Here is a tiny trained network, its code and every weight. The questions are about switching its units off for an input and a class, where a switched-off unit gives its printed mean instead of its output.

import numpy as np


def w(rows, s, z=0):
    codes = np.array(rows[::2]) - 128.0
    scale = np.full(codes.shape[1], s)
    scale[-1] = z or s
    return codes * scale


def f(y):
    return y / 2 * (1 + np.tanh(0.7978845608 * (y + 0.044715 * y**3)))


def log_softmax(a):
    a = a - a.max(-1, keepdims=True)
    return a - np.log(np.exp(a).sum(-1, keepdims=True))


def net(x, mask):
    res = np.array(x, float).reshape(1, 7) / 4 @ E
    y = f(res @ A[0][:, :-1].T + A[0][:, -1])
    res = res + np.where(mask, y, B[0][:, -1]) @ B[0][:, :-1]
    return log_softmax(res[-1] @ U[:, :-1].T + U[:, -1])


A, B = {}, {}
E = w([
[130,135,128,124,128,125],'x0',
[117,35,49,71,133,117],'x1',
[131,120,136,129,123,127],'x2',
[131,123,133,125,121,124],'x3',
[254,117,119,131,198,152],'x4',
[77,84,194,125,229,88],'x5',
[135,113,69,223,132,26],'x6',
],0.01)
A[0] = w([
[159,122,88,125,25,146,95],'neuron 1',
[112,19,12,45,136,120,41],'neuron 2',
[132,200,159,252,136,124,81],'neuron 3',
[166,136,101,153,146,89,26],'neuron 4',
[47,151,204,126,43,141,101],'neuron 5',
[165,104,71,215,112,33,45],'neuron 6',
[38,127,104,158,85,122,99],'neuron 7',
[158,142,95,133,60,144,76],'neuron 8',
[55,114,104,96,88,96,87],'neuron 9',
[138,95,69,82,127,77,72],'neuron 10',
[205,135,102,142,198,177,81],'neuron 11',
[214,59,137,146,131,135,71],'neuron 12',
[165,152,118,132,169,143,113],'neuron 13',
[77,80,205,101,220,65,80],'neuron 14',
[126,111,71,124,144,79,84],'neuron 15',
[172,163,116,113,66,126,82],'neuron 16',
[183,113,129,136,151,140,78],'neuron 17',
[125,134,140,120,130,112,2],'neuron 18',
[110,115,124,160,152,137,18],'neuron 19',
[158,133,167,49,147,214,108],'neuron 20',
[109,123,170,50,106,214,68],'neuron 21',
],0.011,0.0096)
B[0] = w([
[86,190,73,135,255,189,210],'neuron 1',
[207,164,244,197,43,197,254],'neuron 2',
[85,136,192,193,75,98,216],'neuron 3',
[91,89,135,95,136,143,140],'neuron 4',
[203,92,173,96,158,103,245],'neuron 5',
[3,75,103,114,88,102,232],'neuron 6',
[205,97,133,15,141,112,203],'neuron 7',
[124,178,62,124,210,143,172],'neuron 8',
[177,119,138,85,181,71,189],'neuron 9',
[100,134,189,165,73,129,169],'neuron 10',
[185,130,154,41,179,48,213],'neuron 11',
[143,118,119,82,158,83,182],'neuron 12',
[126,106,165,63,103,149,163],'neuron 13',
[109,212,21,141,185,217,238],'neuron 14',
[102,112,113,147,63,148,165],'neuron 15',
[112,138,128,138,177,158,165],'neuron 16',
[135,128,160,75,141,87,156],'neuron 17',
[70,126,92,117,154,110,112],'neuron 18',
[57,121,89,95,171,115,113],'neuron 19',
[42,75,116,169,74,94,249],'neuron 20',
[45,61,80,203,72,63,227],'neuron 21',
],0.0095,0.0081)
U = w([
[183,184,189,190,62,187,254],'0',
[81,78,39,153,58,92,80],'1',
[230,116,102,14,147,91,98],'2',
[138,214,16,133,193,254,60],'3',
],0.0084,0.012)

Each question gives the input, the list of numbers given to net, and the class t.
The units are the neurons (one row each of A and B). Each row of codes is followed by its name. A weight is (code - 128) times the scale printed after its matrix; where a second scale follows, it is the last column's (A, B and U).
mask holds one flag per neuron, in row order. A switched-off neuron (its flag False) gives its mean, the last column of its row in B, instead of its output. The means were averaged over made-up inputs and are rounded, as every weight is.
A unit's drop is (log p(t) with every unit on - log p(t) with that unit switched off) / (log p(t) with every unit on - log p(t) with every unit switched off).
The circuit of an input: a set's keep is (log p(t) with only the set's units on - log p(t) with every unit switched off) / (log p(t) with every unit on - log p(t) with every unit switched off). Starting from the 12 units with the biggest drops (on a tie, the unit counted first), units are removed one at a time, each time the one whose removal leaves the highest keep (on an exact tie, the one counted first), for as long as the keep stays at least 0.8.
units of the circuit, in order: the units of the circuit, biggest drop first
unit that matters most: the unit with the biggest drop
k most important neurons: the k neurons with the biggest drops, biggest first
drop when u is switched off: that unit's drop, to one decimal
input [7,5,-1,-3,5,6,-8], class 1: units of the circuit, in order	(neuron 20)
input [7,7,7,-8,-8,5,-6], class 2: 3 most important neurons	(neuron 9; neuron 7; neuron 5)
input [5,0,1,6,-4,0,-3], class 2: units of the circuit, in order	(neuron 2; neuron 5)
input [-8,7,-6,1,0,-8,-7], class 3: 3 most important neurons	(neuron 1; neuron 8; neuron 3)
input [7,-3,6,-2,2,-5,5], class 1: 3 most important neurons	(neuron 6; neuron 2; neuron 14)
input [-5,8,-7,7,7,-8,8], class 0: 4 most important neurons	(neuron 2; neuron 10; neuron 21; neuron 20)
input [-3,4,8,8,-5,-1,3], class 2: units of the circuit, in order	(neuron 7; neuron 9)
input [-6,0,-6,-8,6,-1,-8], class 1: 2 most important neurons	(neuron 20; neuron 21)
input [-8,-5,5,-1,-7,-4,6], class 2: 2 most important neurons	(neuron 7; neuron 5)
input [4,-4,-7,2,6,-8,-8], class 1: units of the circuit, in order	(neuron 20; neuron 21)
input [-6,4,-8,0,1,3,1], class 0: 2 most important neurons	(neuron 2; neuron 1)
input [1,-7,1,1,-1,-8,-8], class 1: 2 most important neurons	(neuron 21; neuron 20)
input [4,-3,-3,-3,-1,-5,2], class 3: 2 most important neurons	(neuron 2; neuron 1)
input [-3,-2,3,-5,8,4,-7], class 2: unit that matters most	neuron 11
input [-1,0,-4,1,-1,3,-5], class 1: units of the circuit, in order	(neuron 2; neuron 21)
input [-2,8,7,4,7,-1,6], class 0: 2 most important neurons	(neuron 2; neuron 10)
input [7,-4,6,7,-8,-4,7], class 2: drop when neuron 7 is switched off	0.7
input [1,4,6,-8,-4,1,-8], class 1: drop when neuron 5 is switched off	0.0
input [-8,0,4,-6,-6,0,-4], class 2: drop when neuron 7 is switched off	0.1
input [-2,-5,7,-1,-1,-8,-4], class 3: units of the circuit, in order	(neuron 1)
